Below are the code and all the weights of a small trained network. Each question names an input and a class and asks about switching units off, where a switched-off unit gives its printed mean instead of its output.

import numpy as np


def w(rows, s, z=0):
    codes = np.array(rows[::2]) - 128.0
    scale = np.full(codes.shape[1], s)
    scale[-1] = z or s
    return codes * scale


def norm(h):
    return h / np.sqrt((h * h).mean(-1, keepdims=True) + 1e-5)


def f(y):
    return y / 2 * (1 + np.tanh(0.7978845608 * (y + 0.044715 * y**3)))


def log_softmax(a):
    a = a - a.max(-1, keepdims=True)
    return a - np.log(np.exp(a).sum(-1, keepdims=True))


def net(x, mask):
    res = np.array(x, float).reshape(1, 6) / 4 @ E
    u = 0
    for l in range(3):
        y = f(norm(res) @ A[l][:, :-1].T + A[l][:, -1])
        res = res + np.where(mask[u : u + 9], y, B[l][:, -1]) @ B[l][:, :-1]
        u += 9
    return log_softmax(norm(res)[-1] @ U[:, :-1].T + U[:, -1])


A, B = {}, {}
E = w([
[147,147,230,254,83,128],'x0',
[133,129,124,130,124,128],'x1',
[149,143,103,146,125,125],'x2',
[223,190,196,26,89,70],'x3',
[123,126,137,124,130,128],'x4',
[138,52,109,143,150,18],'x5',
],0.005)
A[0] = w([
[145,124,144,178,177,177,122],'0.n0',
[53,91,30,114,151,160,171],'0.n1',
[95,44,180,106,123,124,210],'0.n2',
[92,91,122,205,155,149,102],'0.n3',
[143,160,158,106,151,171,126],'0.n4',
[132,170,71,2,141,94,180],'0.n5',
[108,123,164,77,127,153,91],'0.n6',
[138,167,128,136,68,105,228],'0.n7',
[85,184,107,111,102,180,251],'0.n8',
],0.0085,0.0028)
B[0] = w([
[95,111,144,93,113,172,165],'0.n0',
[212,102,254,187,172,135,249],'0.n1',
[150,153,88,152,130,126,170],'0.n2',
[89,97,48,94,68,136,206],'0.n3',
[137,200,112,136,124,135,156],'0.n4',
[65,94,78,114,138,152,254],'0.n5',
[143,134,111,130,151,149,136],'0.n6',
[85,136,147,112,190,147,176],'0.n7',
[167,166,116,111,113,215,218],'0.n8',
],0.0088,0.0055)
A[1] = w([
[101,49,105,148,155,57,252],'1.n0',
[134,140,182,108,176,138,139],'1.n1',
[152,140,78,108,128,167,133],'1.n2',
[146,128,182,156,90,144,199],'1.n3',
[115,141,31,44,146,114,108],'1.n4',
[135,117,150,140,136,10,28],'1.n5',
[90,124,134,69,157,88,2],'1.n6',
[112,126,111,161,109,165,57],'1.n7',
[202,104,153,153,172,95,69],'1.n8',
],0.011,0.0035)
B[1] = w([
[181,120,93,130,99,81,253],'1.n0',
[154,158,131,184,117,106,168],'1.n1',
[92,124,136,168,167,157,169],'1.n2',
[116,145,99,87,183,98,193],'1.n3',
[132,129,104,80,160,126,188],'1.n4',
[84,134,160,138,153,245,176],'1.n5',
[142,66,186,126,133,107,135],'1.n6',
[102,110,147,95,127,123,153],'1.n7',
[130,37,121,134,179,149,170],'1.n8',
],0.011,0.0072)
A[2] = w([
[1,159,148,143,73,161,41],'2.n0',
[117,119,86,191,19,38,32],'2.n1',
[72,144,117,166,29,228,72],'2.n2',
[81,204,144,152,72,217,139],'2.n3',
[60,101,195,84,247,193,253],'2.n4',
[185,227,129,163,120,139,77],'2.n5',
[198,84,175,173,164,173,14],'2.n6',
[90,14,82,96,128,201,176],'2.n7',
[99,128,86,187,39,27,38],'2.n8',
],0.0077,0.0022)
B[2] = w([
[72,104,143,90,91,78,152],'2.n0',
[154,205,69,141,117,159,153],'2.n1',
[104,61,143,157,91,46,176],'2.n2',
[123,37,118,92,117,19,195],'2.n3',
[116,155,116,187,62,188,254],'2.n4',
[184,133,186,142,206,60,148],'2.n5',
[99,156,166,158,112,168,172],'2.n6',
[100,203,168,86,104,68,230],'2.n7',
[217,254,87,201,66,196,148],'2.n8',
],0.0074,0.008)
U = w([
[128,136,205,198,146,254,222],'0',
[70,180,84,50,174,222,112],'1',
[30,114,153,115,44,75,182],'2',
[156,193,215,119,179,40,113],'3',
[200,12,115,180,181,104,89],'4',
[155,82,68,19,154,40,7],'5',
[181,166,47,186,60,122,125],'6',
],0.017,0.0016)

Each question gives the input, the list of numbers given to net, and the class t.
The units are the neurons (one row each of A and B). Each row of codes is followed by its name. A weight is (code - 128) times the scale printed after its matrix; where a second scale follows, it is the last column's (A, B and U).
mask holds one flag per neuron, layer by layer. A switched-off neuron (its flag False) gives its mean, the last column of its row in B, instead of its output. The means were averaged over made-up inputs and are rounded, as every weight is.
A unit's drop is (log p(t) with every unit on - log p(t) with that unit switched off) / (log p(t) with every unit on - log p(t) with every unit switched off).
top k neurons: the k neurons with the biggest drops, biggest first
top k neurons in layer l: the k neurons of layer l with the biggest drops, biggest first
drop of u: that unit's drop, to one decimal
input [-3,8,-7,-1,7,6], class 4: top 2 neurons -> [1.n0; 0.n1]
input [1,-2,2,-2,4,-6], class 2: top 2 neurons -> [2.n3; 0.n1]
input [-5,1,-1,-2,-3,8], class 4: top neuron -> [0.n1]
input [0,7,4,3,-3,-7], class 1: top 4 neurons -> [0.n1; 1.n0; 0.n8; 1.n2]
input [-2,-4,2,0,1,5], class 4: top 3 neurons -> [1.n0; 1.n8; 0.n3]
input [6,-7,-7,1,0,-8], class 3: top 3 neurons -> [0.n5; 2.n5; 0.n3]
input [-6,-1,3,0,-2,-8], class 0: top 2 neurons in layer 1 -> [1.n2; 1.n3]
input [7,-4,-4,-1,-2,1], class 6: top 2 neurons -> [0.n8; 1.n5]
input [5,2,7,2,2,-7], class 3: top 2 neurons -> [0.n5; 0.n3]
input [-8,-4,1,0,-4,2], class 4: top 2 neurons -> [0.n1; 0.n3]
input [1,-1,4,4,-6,5], class 0: top 2 neurons -> [0.n3; 1.n5]
input [-8,-5,2,-1,3,6], class 4: top 2 neurons -> [0.n1; 0.n3]
input [-1,-1,7,6,-4,0], class 1: top 2 neurons -> [0.n1; 1.n0]
input [-2,2,-7,6,1,-2], class 1: top neuron in layer 1 -> [1.n4]
input [-5,1,-6,1,-5,0], class 1: top 2 neurons in layer 1 -> [1.n5; 1.n4]
input [2,-2,-1,0,-5,0], class 2: top 2 neurons in layer 1 -> [1.n0; 1.n3]
input [-7,1,-7,-4,6,0], class 0: drop of 0.n1 -> 1.3
input [-8,0,-6,-7,-6,-3], class 0: drop of 0.n1 -> 1.1
input [-4,0,-2,0,-4,-2], class 0: drop of 0.n1 -> 0.6
input [-6,-6,-4,-8,-5,3], class 4: top neuron in layer 0 -> [0.n1]
input [-1,3,2,8,-8,-6], class 1: top 2 neurons in layer 0 -> [0.n1; 0.n5]
input [-2,-7,1,-7,-2,0], class 0: top 2 neurons in layer 0 -> [0.n1; 0.n0]
